In the rows, 128 means zero.
Each row is followed by its class.
85	129	108	155	105	132	118	85	123	124	132	139	163	162	153	132	128	103	117	93	148	95	120	52	155	136	159	177	68	84	200	126	153	126	115	146	94	139	120	117	155	141	150	128	142 -> <172>
128	123	100	140	116	139	141	141	112	104	116	161	137	123	128	110	106	145	141	116	141	141	131	138	142	122	113	138	135	119	155	105	119	122	143	140	85	120	148	139	124	128	109	128	81 -> <28>
146	112	141	140	129	115	118	136	122	110	112	115	126	128	160	98	136	122	135	130	126	139	120	128	125	144	129	144	137	116	151	174	137	114	143	131	142	122	124	124	145	150	139	106	130 -> <172>
109	132	107	159	96	123	125	89	120	130	131	146	146	148	149	129	122	104	112	97	150	112	119	74	159	130	161	145	74	96	215	147	148	122	118	154	95	135	108	116	165	138	144	140	134 -> <64>
115	151	140	124	121	116	134	105	158	164	133	140	100	149	114	130	133	130	104	118	113	78	129	89	139	139	144	90	83	119	132	117	104	121	137	143	126	135	127	128	101	141	127	175	159 -> <28>
111	102	118	149	111	119	117	111	122	117	127	107	147	123	167	121	136	131	113	112	147	117	135	88	140	133	161	146	103	101	208	175	134	108	122	151	128	136	103	125	153	133	156	125	161 -> <40>
150	147	146	127	129	134	155	98	145	179	93	99	123	147	131	110	127	147	99	145	107	94	158	132	80	114	114	108	130	135	58	125	122	101	137	115	150	101	148	148	93	126	107	112	148 -> <172>
108	144	141	155	113	140	126	74	154	169	122	114	141	164	152	140	142	106	87	114	117	73	125	76	144	143	162	113	79	86	137	135	138	127	118	141	117	126	132	127	140	112	131	128	169 -> <197>
130	136	140	127	140	147	153	128	118	157	93	119	144	140	129	112	120	148	111	143	109	120	148	147	109	112	108	99	132	146	74	116	126	120	135	113	132	98	147	140	102	118	104	107	123 -> <31>
72	125	58	152	88	152	139	80	119	104	123	183	161	141	131	147	96	121	104	91	175	119	128	64	164	108	149	161	77	106	242	82	129	122	102	153	60	151	131	117	161	133	145	146	111 -> <143>
113	152	99	152	106	154	135	100	135	124	120	168	146	144	137	139	108	116	120	119	143	116	123	106	152	120	143	145	111	112	173	91	138	135	128	144	59	126	159	140	152	112	109	127	103 -> <197>
96	135	80	158	105	162	125	89	118	127	111	157	181	161	155	123	101	106	124	97	156	111	138	76	146	117	133	179	93	100	173	87	161	135	116	139	63	116	156	131	143	125	125	103	101 -> <172>
137	161	159	122	133	123	135	103	152	156	138	142	101	142	106	138	137	123	105	147	99	91	120	130	126	139	142	80	117	138	101	112	111	137	144	121	133	123	140	136	123	132	108	149	154 -> <197>
163	137	139	99	137	113	153	158	124	114	128	146	94	99	95	124	113	172	136	162	119	155	150	203	103	122	100	109	186	194	94	119	89	105	172	128	142	116	139	157	101	154	84	146	99 -> <66>
89	136	89	147	100	147	139	85	123	125	116	143	158	137	146	113	105	135	111	96	154	97	118	67	150	104	146	134	83	110	189	109	131	124	115	146	82	135	138	140	139	116	130	123	116 -> <84>
98	113	113	145	99	126	154	96	143	145	95	80	136	107	149	113	126	155	91	117	141	103	134	101	112	112	149	100	91	117	168	173	100	81	122	152	143	142	101	145	110	117	132	126	154 -> <84>
132	170	108	142	115	142	162	91	129	164	126	172	129	150	113	128	103	123	108	127	127	91	142	115	123	106	120	99	104	142	121	73	131	133	135	120	90	103	155	147	119	117	101	141	120 -> <64>
119	99	128	159	106	121	128	86	143	143	101	88	138	128	168	124	149	129	85	110	144	101	133	91	136	128	160	129	82	101	191	199	129	88	108	156	151	143	87	117	149	143	172	129	186 -> <143>
136	158	138	112	127	117	174	100	158	160	107	127	99	116	96	125	119	152	100	152	111	102	155	145	80	119	119	86	128	167	87	112	87	89	162	129	142	115	140	155	91	132	93	154	148 -> <172>
138	137	129	116	137	133	160	126	124	137	115	138	124	129	118	123	112	159	109	144	118	115	154	153	111	112	109	93	138	157	90	103	108	125	143	118	122	104	149	147	106	128	100	131	118 -> <31>
101	125	105	140	105	128	148	85	140	143	110	115	137	123	140	129	116	148	96	125	146	106	153	93	109	112	151	126	97	123	177	138	119	89	125	148	118	132	119	146	120	124	123	142	156 -> <40>
149	133	123	134	124	105	138	139	104	88	152	169	112	118	127	123	116	117	151	130	140	157	109	140	146	134	128	142	141	140	192	144	131	132	149	140	106	127	121	124	163	155	127	150	98 -> <64>
134	155	101	148	129	165	144	134	107	126	119	184	133	143	123	115	98	109	158	124	124	126	133	128	141	117	107	131	148	116	108	57	143	173	130	100	77	86	195	136	136	112	101	92	63 -> <106>
110	128	134	135	118	106	153	83	140	136	123	104	112	120	146	131	134	141	108	113	133	99	137	96	132	133	163	131	92	109	168	179	111	109	119	145	140	142	105	122	142	140	144	149	159 -> <106>
75	144	89	144	112	161	146	94	116	134	119	159	167	162	126	142	101	129	105	104	145	91	148	80	151	113	131	132	90	115	156	70	139	142	119	134	70	122	155	136	133	115	115	128	104 -> <31>
143	118	157	125	129	98	130	112	138	146	112	94	116	113	145	105	148	152	103	143	116	116	143	125	102	133	151	105	127	128	137	197	110	86	131	137	174	129	102	134	125	142	134	128	182 -> <40>
138	116	140	131	115	105	143	111	145	146	116	103	101	121	139	120	143	143	90	135	126	106	137	131	120	126	141	92	106	146	149	191	91	88	130	143	164	138	95	128	126	158	141	154	175 -> <143>
140	125	118	134	112	137	155	122	126	138	103	139	124	121	123	119	116	147	114	138	132	130	148	148	121	108	114	109	130	149	124	116	110	107	137	128	122	108	144	137	125	128	115	123	115 -> <143>
119	129	135	140	125	126	129	106	130	139	124	128	138	146	136	122	132	116	114	121	126	99	125	94	126	135	139	145	99	112	150	137	134	124	133	138	127	127	130	123	132	143	139	129	151 -> <172>
125	134	119	126	116	116	179	98	140	142	110	122	94	102	122	127	111	164	117	140	133	116	152	142	101	113	135	104	120	144	129	140	93	96	143	141	128	124	128	148	110	130	105	150	128 -> <106>
130	142	114	133	130	148	136	134	121	128	121	157	142	137	127	124	108	139	124	123	126	126	156	128	135	120	115	139	156	140	116	81	132	133	138	127	105	105	160	142	127	123	105	104	93 -> <66>
139	147	114	130	133	146	135	130	112	129	120	169	140	142	126	106	104	133	131	138	120	128	143	131	119	109	111	120	147	139	110	73	132	142	138	109	101	87	172	147	128	115	97	103	103 -> <40>
126	119	136	127	122	105	125	117	125	115	133	123	120	118	140	118	132	139	121	141	127	128	135	120	121	136	152	109	123	127	167	165	113	103	141	138	152	127	105	130	130	142	133	140	159 -> <40>
138	163	96	125	119	143	132	141	115	83	156	230	127	136	101	145	90	121	159	127	141	151	112	148	161	116	111	155	156	151	154	31	126	176	151	126	32	110	188	143	165	121	87	131	47 -> <197>
154	110	149	118	126	102	162	126	145	141	93	78	102	99	130	99	127	181	107	148	120	136	154	174	88	116	120	91	137	145	107	189	85	61	144	140	167	124	103	149	91	146	103	143	140 -> <28>
111	161	85	150	110	167	145	112	106	132	132	207	155	172	121	137	100	106	129	111	141	109	125	101	168	110	104	135	112	132	142	33	140	170	125	120	59	104	187	132	141	120	121	124	78 -> <143>
115	120	129	150	111	134	148	85	152	176	88	85	138	136	144	113	132	155	88	120	123	88	162	110	108	123	140	109	92	98	114	163	116	77	116	144	144	124	112	144	88	124	117	128	166 -> <28>
106	139	123	159	116	173	128	74	140	207	81	77	178	174	165	100	134	120	77	97	112	69	138	64	114	109	137	94	89	81	73	120	148	125	87	117	142	102	147	137	104	89	131	68	158 -> <84>
121	120	112	133	110	122	147	96	131	135	109	118	139	120	143	118	116	159	112	133	144	120	152	114	107	112	143	129	121	132	159	142	122	90	128	143	121	124	122	144	128	127	115	128	143 -> <40>
130	162	119	119	122	129	169	102	132	140	127	171	91	125	95	131	102	147	137	142	124	115	143	140	115	114	116	104	132	151	105	81	103	133	151	117	100	107	163	146	109	130	89	152	100 -> <106>
161	105	158	136	140	106	147	142	125	122	107	80	99	97	162	91	141	142	134	137	113	134	130	156	115	140	135	112	146	133	125	216	118	111	142	125	171	116	107	127	139	149	136	113	138 -> <106>
170	134	158	108	151	93	133	151	116	109	139	145	98	103	117	103	131	148	135	161	105	141	135	172	103	126	128	98	164	169	117	153	101	120	158	118	159	103	130	147	130	152	109	130	134 -> <40>
155	150	152	150	130	129	138	104	123	180	117	110	133	159	143	108	139	118	104	122	106	80	135	105	124	126	134	109	100	119	99	150	151	133	118	116	146	102	131	131	135	129	134	112	155 -> <64>
121	139	148	143	116	138	126	92	143	161	114	107	131	154	147	127	140	122	100	122	110	85	125	94	137	146	150	106	105	100	125	137	130	131	124	125	128	126	131	121	139	119	124	118	153 -> <197>
124	129	155	128	138	125	137	114	135	158	110	104	125	146	141	126	144	134	91	124	109	95	135	110	126	136	138	104	104	117	115	148	125	123	127	131	144	125	124	126	120	134	138	132	162 -> <31>
107	123	102	117	117	101	120	153	120	51	163	205	100	106	99	133	106	117	144	125	151	178	110	122	154	140	130	166	132	136	224	113	99	128	158	155	88	149	122	117	156	171	127	171	88 -> <172>
143	140	133	119	115	112	166	112	154	121	121	133	87	95	110	139	119	157	114	156	129	133	140	163	106	127	135	93	148	157	148	142	83	90	159	145	118	135	126	151	124	135	91	162	123 -> <197>
107	179	102	123	124	160	142	104	126	153	138	206	140	155	84	137	96	123	123	133	127	98	141	100	132	105	114	122	115	147	114	20	128	158	140	120	71	100	192	150	113	107	96	143	113 -> <40>
177	128	186	126	150	121	129	139	140	183	100	89	104	144	137	83	153	137	112	145	80	95	132	154	106	139	115	78	132	124	40	160	120	119	144	112	177	95	137	136	89	139	116	116	160 -> <28>
150	163	135	137	132	125	130	137	108	120	154	191	104	143	104	123	120	102	140	134	116	130	117	129	148	128	122	114	139	137	148	94	135	159	150	112	105	102	150	130	148	143	116	136	98 -> <64>
157	118	150	137	135	116	144	145	113	120	109	112	114	108	156	93	136	132	148	129	117	139	125	145	136	140	132	138	146	121	120	182	131	130	138	123	143	112	135	122	151	137	132	105	112 -> <106>
115	140	98	141	113	147	133	130	122	113	126	155	141	139	128	131	106	138	122	115	144	124	150	120	147	118	125	145	149	135	158	88	128	127	137	135	94	123	145	143	139	133	109	119	91 -> <66>
141	133	135	126	129	122	120	145	114	112	141	144	119	126	136	104	132	128	131	118	117	122	101	116	151	127	137	101	127	136	144	135	119	152	143	130	132	120	134	132	138	134	144	124	122 -> <84>
131	161	144	89	149	106	143	144	120	99	164	190	87	129	78	142	110	140	132	149	117	128	123	152	141	123	113	97	136	182	129	83	96	157	169	126	109	122	153	136	123	155	111	183	104 -> <31>
120	146	103	125	122	129	146	116	123	119	132	173	125	121	110	129	104	139	128	146	139	130	139	128	115	112	130	116	132	144	158	88	114	116	142	138	99	118	148	150	121	129	105	145	115 -> <40>
127	176	141	96	136	105	145	108	148	131	164	179	84	135	66	144	117	127	115	144	115	90	130	125	120	123	126	99	110	168	125	76	88	136	169	130	115	125	151	141	117	154	108	188	140 -> <172>
120	130	133	138	113	111	149	102	140	138	121	112	104	124	145	124	133	135	120	119	127	100	133	106	134	138	156	118	103	110	153	163	112	118	131	139	136	132	113	122	139	136	135	140	149 -> <106>
132	144	128	123	145	146	147	130	117	140	107	140	136	148	129	120	112	139	119	139	111	118	146	146	116	117	108	90	140	145	82	90	128	139	137	110	118	97	162	143	114	121	103	108	104 -> <31>
97	154	97	143	108	157	143	69	145	166	107	149	153	162	126	137	111	122	93	108	135	79	152	76	118	114	134	133	86	108	129	72	131	121	120	134	92	117	160	141	115	108	117	124	145 -> <172>
138	136	128	127	124	123	152	125	125	140	112	130	118	117	124	110	117	157	118	150	124	124	152	145	94	109	122	98	149	150	124	123	105	101	149	124	131	106	141	155	113	122	99	124	128 -> <40>
92	156	113	140	112	136	143	81	137	139	138	160	119	150	120	143	122	117	118	100	134	80	126	71	160	132	161	140	78	104	169	103	128	150	122	135	91	138	142	123	150	131	133	157	142 -> <106>
123	156	139	139	132	152	116	120	136	165	131	134	141	179	129	127	132	117	103	112	107	73	141	85	150	134	135	117	121	124	97	92	147	152	126	117	131	115	152	129	131	131	128	116	144 -> <66>
160	160	167	119	149	136	122	144	138	170	125	120	106	157	122	112	144	129	110	139	82	91	147	139	124	141	120	88	157	152	41	114	125	143	145	103	171	99	146	140	104	139	114	114	148 -> <66>
145	145	117	101	139	129	155	155	103	87	138	186	112	114	91	129	93	153	144	151	132	152	140	179	130	105	98	116	160	178	125	71	105	145	162	120	87	104	167	148	125	141	93	147	67 -> <31>
113	154	106	157	110	169	130	96	128	145	110	151	163	169	144	130	109	109	118	114	128	98	130	98	146	123	134	134	107	97	123	75	155	149	117	121	72	107	174	138	147	100	101	96	101 -> <197>
120	84	145	139	129	111	132	133	117	116	96	68	142	113	177	106	141	145	106	122	133	130	130	128	129	139	149	124	109	121	174	219	128	97	130	150	158	136	83	120	144	148	151	116	151 -> <31>
93	99	83	158	111	151	135	141	91	87	112	147	176	130	169	126	102	120	135	96	166	150	125	100	164	119	129	172	112	105	218	115	157	139	125	147	61	125	142	126	160	126	139	106	67 -> <31>
123	131	140	130	126	118	125	101	139	156	128	120	126	140	138	125	138	129	103	134	115	96	137	99	115	138	155	101	100	119	130	138	125	116	129	136	151	119	120	132	122	131	134	135	180 -> <40>
131	110	119	142	107	125	159	90	148	152	91	98	122	112	149	120	125	158	84	132	143	121	158	130	107	107	132	114	112	143	146	172	105	72	122	152	145	125	107	137	120	134	134	133	157 -> <143>
122	111	101	166	107	155	145	116	116	138	81	109	147	133	182	100	113	132	125	103	141	124	143	103	136	125	133	156	125	84	147	143	148	130	111	133	103	109	146	124	147	111	132	79	97 -> <106>
131	129	114	133	117	144	133	136	126	140	117	133	139	133	133	126	114	146	118	125	131	123	161	136	128	119	117	136	144	144	111	108	125	119	137	133	120	110	144	146	112	128	108	112	109 -> <66>
139	159	131	137	127	151	147	112	133	150	113	164	126	141	118	123	116	127	124	143	112	115	130	137	121	125	116	103	149	134	93	81	127	140	142	115	96	104	176	147	127	107	85	108	100 -> <197>
85	123	110	143	117	146	142	94	137	159	91	109	146	150	149	135	121	139	81	115	135	98	150	96	121	119	142	113	90	106	146	125	127	108	114	142	116	134	127	134	115	114	128	122	147 -> <31>
126	148	145	125	129	117	139	104	142	154	135	127	111	135	137	117	144	131	103	123	107	82	115	98	130	132	148	79	101	127	121	136	103	132	129	131	149	127	123	137	112	128	136	138	167 -> <84>
99	78	112	166	105	125	109	117	118	107	111	101	164	131	182	102	134	132	124	84	156	118	115	78	170	146	159	171	84	69	218	189	155	109	118	166	111	153	100	111	161	137	164	116	135 -> <28>
123	138	114	139	115	147	134	127	123	144	106	124	146	149	141	115	113	154	111	117	127	111	158	116	133	116	121	135	134	135	109	110	136	116	131	127	120	113	142	141	122	127	110	105	109 -> <66>
119	118	131	157	121	143	110	133	123	139	115	103	154	157	169	118	141	116	108	100	124	104	135	86	154	147	147	142	128	93	147	145	152	131	117	133	140	126	121	118	149	134	149	93	136 -> <66>
125	143	125	141	126	149	144	117	133	161	102	119	146	149	137	116	120	147	106	119	119	103	155	114	123	124	117	130	136	137	88	109	138	113	131	131	125	110	148	146	118	120	107	104	120 -> <66>
115	115	143	136	120	107	129	123	152	146	126	97	109	120	134	141	145	149	90	128	127	109	146	110	121	142	152	117	117	128	166	185	100	84	134	163	167	153	87	131	115	152	143	153	178 -> <66>
97	131	111	151	105	151	142	79	155	190	97	113	147	160	134	122	122	140	79	102	128	66	153	74	125	119	143	105	66	92	120	115	126	102	110	147	114	126	136	140	96	116	120	137	161 -> <28>
119	128	129	166	125	155	132	98	129	168	95	100	150	160	178	105	138	107	110	94	114	83	131	68	146	140	153	133	92	75	123	151	161	146	101	121	127	111	142	114	152	115	150	89	149 -> <106>
105	125	89	165	98	159	139	85	133	146	93	140	158	150	156	125	116	120	96	101	152	103	141	85	147	109	136	138	91	105	174	106	141	116	107	140	91	119	146	130	149	112	140	108	129 -> <143>
